Below is a small trained network, with its code and all its weights. Each question gives an input and a class and asks what happens when units are switched off, that is, made to give their printed mean instead of their output.

import numpy as np


def w(rows, s, z=0):
    codes = np.array(rows[::2]) - 128.0
    scale = np.full(codes.shape[1], s)
    scale[-1] = z or s
    return codes * scale


def norm(h):
    return h / np.sqrt((h * h).mean(-1, keepdims=True) + 1e-5)


def f(y):
    return y / 2 * (1 + np.tanh(0.7978845608 * (y + 0.044715 * y**3)))


def log_softmax(a):
    a = a - a.max(-1, keepdims=True)
    return a - np.log(np.exp(a).sum(-1, keepdims=True))


def net(x, mask):
    res = np.array(x, float).reshape(1, 6) / 4 @ E
    u = 0
    for l in range(2):
        y = f(norm(res) @ A[l][:, :-1].T + A[l][:, -1])
        res = res + np.where(mask[u : u + 9], y, B[l][:, -1]) @ B[l][:, :-1]
        u += 9
    return log_softmax(norm(res)[-1] @ U[:, :-1].T + U[:, -1])


A, B = {}, {}
E = w([
[129,129,126,128,130,129,127],'x0',
[205,170,203,21,47,86,66],'x1',
[129,130,127,128,130,129,127],'x2',
[129,129,129,128,128,128,127],'x3',
[133,149,58,69,177,91,207],'x4',
[79,208,102,110,93,244,175],'x5',
],0.011)
A[0] = w([
[191,144,177,62,31,120,80,129],'L0N0',
[159,170,120,70,57,131,168,150],'L0N1',
[90,96,139,223,170,173,107,47],'L0N2',
[109,75,187,160,116,121,75,7],'L0N3',
[131,41,125,167,195,89,118,54],'L0N4',
[161,130,76,105,195,122,203,154],'L0N5',
[3,181,125,150,143,163,100,94],'L0N6',
[173,165,152,24,113,79,143,2],'L0N7',
[120,62,114,173,248,124,154,48],'L0N8',
],0.012,0.0044)
B[0] = w([
[180,120,153,230,71,135,155,248],'L0N0',
[116,180,150,100,184,199,93,201],'L0N1',
[31,57,128,29,94,153,86,179],'L0N2',
[24,221,116,65,196,113,58,158],'L0N3',
[165,244,88,83,134,144,109,175],'L0N4',
[153,153,173,192,92,60,176,200],'L0N5',
[156,17,142,52,50,145,167,174],'L0N6',
[43,76,66,63,223,90,127,204],'L0N7',
[184,228,99,162,177,103,96,187],'L0N8',
],0.011,0.012)
A[1] = w([
[113,164,136,47,188,122,82,77],'L1N0',
[105,172,109,63,128,155,153,49],'L1N1',
[172,108,139,141,114,113,249,24],'L1N2',
[141,109,105,169,167,78,106,134],'L1N3',
[119,97,151,197,123,51,80,23],'L1N4',
[180,190,103,109,78,151,161,81],'L1N5',
[149,161,157,138,155,44,83,106],'L1N6',
[135,50,67,85,184,80,111,110],'L1N7',
[195,47,111,69,201,111,132,1],'L1N8',
],0.015,0.009)
B[1] = w([
[81,170,118,128,162,211,65,224],'L1N0',
[73,130,96,160,158,80,23,170],'L1N1',
[62,213,72,189,62,198,110,163],'L1N2',
[154,95,176,120,139,98,115,201],'L1N3',
[141,111,6,190,132,96,58,168],'L1N4',
[156,135,135,171,126,93,173,178],'L1N5',
[118,43,115,130,113,97,154,255],'L1N6',
[161,129,216,93,106,156,164,198],'L1N7',
[71,81,222,67,171,99,205,160],'L1N8',
],0.018,0.0082)
U = w([
[55,217,50,70,218,184,50,254],'0',
[203,46,87,213,81,62,38,51],'1',
[45,35,82,34,58,202,191,109],'2',
[223,190,209,182,37,250,139,81],'3',
[192,182,49,178,204,14,203,166],'4',
[103,46,216,44,211,80,184,59],'5',
[57,209,24,213,45,188,231,82],'6',
],0.023,0.0067)

Each question gives the input, the list of numbers given to net, and the class t.
The units are the neurons (one row each of A and B). Each row of codes is followed by its name. A weight is (code - 128) times the scale printed after its matrix; where a second scale follows, it is the last column's (A, B and U).
mask holds one flag per neuron, layer by layer. A switched-off neuron (its flag False) gives its mean, the last column of its row in B, instead of its output. The means were averaged over made-up inputs and are rounded, as every weight is.
A unit's drop is (log p(t) with every unit on - log p(t) with that unit switched off) / (log p(t) with every unit on - log p(t) with every unit switched off).
The circuit of an input: a set's keep is (log p(t) with only the set's units on - log p(t) with every unit switched off) / (log p(t) with every unit on - log p(t) with every unit switched off). Starting from the 12 units with the biggest drops (on a tie, the unit counted first), units are removed one at a time, each time the one whose removal leaves the highest keep (on an exact tie, the one counted first), for as long as the keep stays at least 0.8.
units of the circuit, in order: the units of the circuit, biggest drop first
most important unit: the unit with the biggest drop
k most important neurons: the k neurons with the biggest drops, biggest first
top k neurons in layer l: the k neurons of layer l with the biggest drops, biggest first
drop when u is switched off: that unit's drop, to one decimal
input [0,0,1,-4,8,3], class 6: most important unit => L0N5
input [-5,0,7,-2,2,0], class 4: 2 most important neurons => L0N5, L0N6
input [5,0,3,-7,3,5], class 6: 3 most important neurons => L0N7, L0N5, L0N2
input [-3,8,-5,-5,1,7], class 0: top 2 neurons in layer 0 => L0N1, L0N7
input [6,1,0,0,-2,6], class 3: top 2 neurons in layer 0 => L0N7, L0N2
input [-7,2,7,-7,2,0], class 5: 4 most important neurons => L0N7, L0N4, L0N0, L0N3
input [6,-2,4,6,0,1], class 2: top 4 neurons in layer 0 => L0N2, L0N6, L0N0, L0N7
input [0,2,-3,-8,7,0], class 5: top 4 neurons in layer 0 => L0N7, L0N4, L0N5, L0N3
input [-6,-3,6,4,1,-7], class 4: 4 most important neurons => L0N7, L0N8, L0N4, L0N1
input [6,3,3,-5,-1,1], class 3: top 2 neurons in layer 0 => L0N0, L0N1
input [-6,1,3,2,8,-2], class 5: top 2 neurons in layer 0 => L0N0, L0N7
input [4,2,-5,3,1,-4], class 5: 2 most important neurons => L0N7, L0N5
input [7,-6,6,-1,-2,1], class 2: 4 most important neurons => L0N2, L0N6, L0N1, L0N3
input [-2,-1,-3,-1,-7,-5], class 0: units of the circuit, in order => L0N3
input [8,-1,8,8,7,4], class 6: 2 most important neurons => L1N2, L0N5
input [-6,-6,-2,-1,0,2], class 2: 4 most important neurons => L0N2, L0N0, L0N6, L0N1
input [-4,-3,4,-1,1,-2], class 4: 2 most important neurons => L0N5, L0N7
input [6,1,8,6,2,-5], class 5: 2 most important neurons => L0N0, L0N1
input [-2,-1,4,-7,5,4], class 6: drop when L1N2 is switched off => 0.3
input [4,-8,-6,0,-3,3], class 2: top 2 neurons in layer 0 => L0N2, L0N6
input [0,0,-6,3,-1,-4], class 0: drop when L0N3 is switched off => 1.0
input [-2,0,8,8,-4,2], class 2: drop when L1N6 is switched off => 0.0
input [2,-8,-7,-8,-4,5], class 2: most important unit => L0N2
